Below is a small trained network, with its code and all its weights. Each question gives an input and a class and asks what happens when units are switched off, that is, made to give their printed mean instead of their output.

import numpy as np


def w(rows, s, z=0):
    codes = np.array(rows[::2]) - 128.0
    scale = np.full(codes.shape[1], s)
    scale[-1] = z or s
    return codes * scale


def f(y):
    return y / 2 * (1 + np.tanh(0.7978845608 * (y + 0.044715 * y**3)))


def log_softmax(a):
    a = a - a.max(-1, keepdims=True)
    return a - np.log(np.exp(a).sum(-1, keepdims=True))


def net(x, mask):
    res = np.array(x, float).reshape(1, 6) / 4 @ E
    y = f(res @ A[0][:, :-1].T + A[0][:, -1])
    res = res + np.where(mask, y, B[0][:, -1]) @ B[0][:, :-1]
    return log_softmax(res[-1] @ U[:, :-1].T + U[:, -1])


A, B = {}, {}
E = w([
[167,57,111,46,252],'x0',
[52,158,123,250,255],'x1',
[116,124,144,119,130],'x2',
[128,124,128,129,125],'x3',
[125,120,135,131,128],'x4',
[231,183,202,166,162],'x5',
],0.0098)
A[0] = w([
[92,105,78,130,126,96],'N1',
[180,178,197,157,174,110],'N2',
[145,96,115,96,197,130],'N3',
[66,179,152,207,78,124],'N4',
[68,151,125,203,218,2],'N5',
[58,74,82,140,131,108],'N6',
[131,101,98,87,246,130],'N7',
[45,107,24,121,126,125],'N8',
[192,137,174,176,164,122],'N9',
],0.012,0.0027)
B[0] = w([
[82,147,152,118,168,162],'N1',
[82,160,174,106,173,215],'N2',
[113,79,104,205,88,195],'N3',
[116,60,122,196,43,228],'N4',
[226,112,37,12,97,252],'N5',
[109,181,156,121,165,193],'N6',
[145,79,116,210,85,234],'N7',
[77,175,191,103,190,218],'N8',
[65,182,181,113,187,202],'N9',
],0.011,0.012)
U = w([
[131,86,127,250,91,134],'0',
[93,200,199,103,206,254],'1',
[214,126,83,2,84,76],'2',
],0.013,0.00045)

Each question gives the input, the list of numbers given to net, and the class t.
The units are the neurons (one row each of A and B). Each row of codes is followed by its name. A weight is (code - 128) times the scale printed after its matrix; where a second scale follows, it is the last column's (A, B and U).
mask holds one flag per neuron, in row order. A switched-off neuron (its flag False) gives its mean, the last column of its row in B, instead of its output. The means were averaged over made-up inputs and are rounded, as every weight is.
A unit's drop is (log p(t) with every unit on - log p(t) with that unit switched off) / (log p(t) with every unit on - log p(t) with every unit switched off).
The circuit of an input: a set's keep is (log p(t) with only the set's units on - log p(t) with every unit switched off) / (log p(t) with every unit on - log p(t) with every unit switched off). Starting from all 9 units, units are removed one at a time, each time the one whose removal leaves the highest keep (on an exact tie, the one counted first), for as long as the keep stays at least 0.8.
units of the circuit, in order: the units of the circuit, biggest drop first
top k neurons: the k neurons with the biggest drops, biggest first
drop of u: that unit's drop, to one decimal
input [-4,2,-6,5,-8,-7], class 1: top neuron	N8
input [-3,5,-4,6,1,-2], class 2: top 2 neurons	N5, N7
input [6,4,5,-2,8,-5], class 0: top 2 neurons	N7, N3
input [-6,6,-4,-2,-2,8], class 1: top 2 neurons	N9, N2
input [6,1,6,7,-7,-7], class 1: top 2 neurons	N8, N4
input [-2,3,4,0,1,-1], class 2: top 2 neurons	N7, N3
input [7,8,-3,2,-2,-5], class 2: top 2 neurons	N5, N4
input [6,6,-5,-5,0,1], class 0: top 2 neurons	N7, N3
input [-3,7,-8,4,-2,6], class 2: top 2 neurons	N5, N8
input [-6,-6,-5,-3,-3,-6], class 0: top 4 neurons	N5, N9, N2, N4
input [3,4,-8,-1,-8,2], class 2: top 2 neurons	N5, N4
input [7,-5,-6,-5,6,0], class 0: drop of N5	0.3
input [7,2,-4,7,-6,0], class 0: drop of N1	0.0
input [3,0,4,-4,-5,-2], class 0: drop of N9	0.1
input [-4,-1,-8,-7,8,-7], class 1: units of the circuit, in order	N8
